Below is a small trained network, with its code and all its weights. Each question gives an input and a target symbol and asks what happens when units are switched off, that is, made to give their printed mean instead of their output.

import numpy as np


def w(rows, s, z=0):
    codes = np.array(rows[::2]) - 128.0
    scale = np.full(codes.shape[1], s)
    scale[-1] = z or s
    return codes * scale


def f(y):
    return y / 2 * (1 + np.tanh(0.7978845608 * (y + 0.044715 * y**3)))


def softmax(a):
    e = np.exp(a - a.max(-1, keepdims=True))
    return e / e.sum(-1, keepdims=True)


def log_softmax(a):
    a = a - a.max(-1, keepdims=True)
    return a - np.log(np.exp(a).sum(-1, keepdims=True))


def net(x, mask):
    ids = ['αβγεζηθλξφ'.index(c) for c in x.split()]
    T = len(ids)
    res = E[ids] + P[:T]
    r = res
    for j in range(2):
        rows = slice(3 * j, 3 * j + 3)
        q, k, v = (r @ M[0][rows].T for M in (Q, K, V))
        z = softmax(np.where(np.tri(T) > 0, q @ k.T / 3**0.5, -1e9)) @ v
        o = O[0][rows]
        res = res + np.where(mask[j], z, o[:, -1]) @ o[:, :-1]
    y = f(res @ A[0][:, :-1].T + A[0][:, -1])
    res = res + np.where(mask[2:10], y, B[0][:, -1]) @ B[0][:, :-1]
    return log_softmax(res[-1] @ U[:, :-1].T + U[:, -1])


Q, K, V, O, A, B = {}, {}, {}, {}, {}, {}
E = w([
[39,45,89,12,245],'α',
[166,160,127,118,198],'β',
[113,172,145,124,146],'γ',
[88,40,197,107,118],'ε',
[93,211,140,159,125],'ζ',
[102,177,227,90,148],'η',
[164,150,117,188,126],'θ',
[159,205,198,198,22],'λ',
[56,196,233,121,146],'ξ',
[177,100,199,137,101],'φ',
],0.012)
P = w([
[100,148,160,155,22],'0',
[79,127,93,74,122],'1',
[146,248,143,150,141],'2',
[151,115,196,148,118],'3',
[78,179,60,94,202],'4',
[143,193,121,139,110],'5',
],0.014)
Q[0] = w([
[97,103,215,122,210],'head 0',
[132,174,2,74,96],'head 0',
[22,123,23,136,153],'head 0',
[153,172,175,105,79],'head 1',
[126,163,181,164,204],'head 1',
[67,187,53,61,121],'head 1',
],0.0089)
K[0] = w([
[137,216,157,147,138],'head 0',
[104,6,147,85,104],'head 0',
[80,120,89,103,44],'head 0',
[147,178,164,127,104],'head 1',
[149,142,87,135,179],'head 1',
[141,96,143,119,23],'head 1',
],0.012)
V[0] = w([
[7,184,141,36,106],'head 0',
[96,174,93,135,125],'head 0',
[74,30,61,77,174],'head 0',
[189,84,189,195,157],'head 1',
[44,221,73,145,31],'head 1',
[129,147,220,52,96],'head 1',
],0.011)
O[0] = w([
[131,143,8,148,234,175],'head 0',
[41,99,97,132,1,139],'head 0',
[210,117,130,192,197,5],'head 0',
[126,164,174,11,84,135],'head 1',
[127,138,89,87,112,206],'head 1',
[67,253,190,18,163,199],'head 1',
],0.0093,0.016)
A[0] = w([
[146,83,68,135,115,1],'neuron 0',
[54,105,146,103,145,46],'neuron 1',
[87,59,9,91,138,96],'neuron 2',
[80,105,80,196,51,99],'neuron 3',
[50,153,143,110,218,120],'neuron 4',
[87,156,107,54,162,59],'neuron 5',
[162,183,165,162,31,104],'neuron 6',
[208,164,152,161,83,15],'neuron 7',
],0.011,0.0056)
B[0] = w([
[122,176,174,43,69,127],'neuron 0',
[179,115,89,86,141,182],'neuron 1',
[117,149,154,176,98,157],'neuron 2',
[125,85,89,91,202,138],'neuron 3',
[174,121,97,174,138,218],'neuron 4',
[167,89,149,138,87,254],'neuron 5',
[78,52,154,203,171,172],'neuron 6',
[5,114,145,81,58,127],'neuron 7',
],0.011,0.026)
U = w([
[63,178,103,143,205,209],'α',
[190,57,249,191,130,197],'β',
[95,107,115,255,98,114],'γ',
[149,19,106,148,202,169],'ε',
[90,106,66,156,138,159],'ζ',
[103,81,10,134,142,92],'η',
[124,7,84,99,122,2],'θ',
[150,144,113,126,68,63],'λ',
[153,132,150,169,135,94],'ξ',
[181,149,148,101,144,219],'φ',
],0.0061,0.0051)

Each question gives the input, a string of symbols that net reads in full, and the target symbol t.
The units are the heads (3 rows each of Q, K, V and O) and the neurons (one row each of A and B). Each row of codes is followed by its name. A weight is (code - 128) times the scale printed after its matrix; where a second scale follows, it is the last column's (O, A, B and U).
mask holds one flag per unit, heads first, then neurons. A switched-off unit (its flag False) gives its mean, the last column of its rows in O or B, instead of its output. The means were averaged over made-up inputs and are rounded, as every weight is.
A unit's drop is (log p(t) with every unit on - log p(t) with that unit switched off) / (log p(t) with every unit on - log p(t) with every unit switched off).
The circuit of an input: a set's keep is (log p(t) with only the set's units on - log p(t) with every unit switched off) / (log p(t) with every unit on - log p(t) with every unit switched off). Starting from all 10 units, units are removed one at a time, each time the one whose removal leaves the highest keep (on an exact tie, the one counted first), for as long as the keep stays at least 0.8.
circuit, biggest first: the units of the circuit, biggest drop first
k most important neurons: the k neurons with the biggest drops, biggest first
which heads matter: for each layer, one digit per head in row order, 1 if its drop is at least 0.15 and else 0, layers parted by /
drop when u is switched off: that unit's drop, to one decimal
input φ ε λ ξ, target θ: 2 most important neurons	neuron 1; neuron 6
input φ η η α ζ, target φ: which heads matter	01
input η φ λ ζ, target θ: which heads matter	10
input φ λ ζ φ, target θ: 2 most important neurons	neuron 3; neuron 4
input ε θ ζ φ ζ λ, target γ: which heads matter	11
input λ ξ ξ λ α, target λ: circuit, biggest first	neuron 2; neuron 5; neuron 6; head 1
input φ γ λ γ, target θ: which heads matter	10
input β φ λ ζ, target θ: circuit, biggest first	head 0; neuron 3; neuron 1; neuron 6
input θ λ λ β, target θ: which heads matter	10
input β θ λ, target γ: circuit, biggest first	neuron 6
input φ ζ λ φ φ ε, target θ: circuit, biggest first	head 0; neuron 3; neuron 1
input φ θ θ θ, target ε: circuit, biggest first	neuron 3; head 1; head 0; neuron 6
input φ β φ φ α, target φ: 2 most important neurons	neuron 6; neuron 1
input λ θ η ζ ξ, target λ: 4 most important neurons	neuron 6; neuron 5; neuron 2; neuron 3
input ξ φ λ φ φ λ, target β: circuit, biggest first	head 0
input φ η φ η ξ, target φ: circuit, biggest first	neuron 6; head 1
input φ φ φ λ φ, target φ: 2 most important neurons	neuron 6; neuron 2
input λ θ ε φ ζ, target λ: 2 most important neurons	neuron 6; neuron 5
input φ ξ ζ φ ζ, target φ: drop when head 0 is switched off	0.1
input λ ζ ξ φ γ, target λ: drop when neuron 0 is switched off	0.0
input λ λ γ φ ζ, target λ: drop when head 0 is switched off	0.2
input λ φ ξ φ γ, target φ: drop when head 1 is switched off	0.2
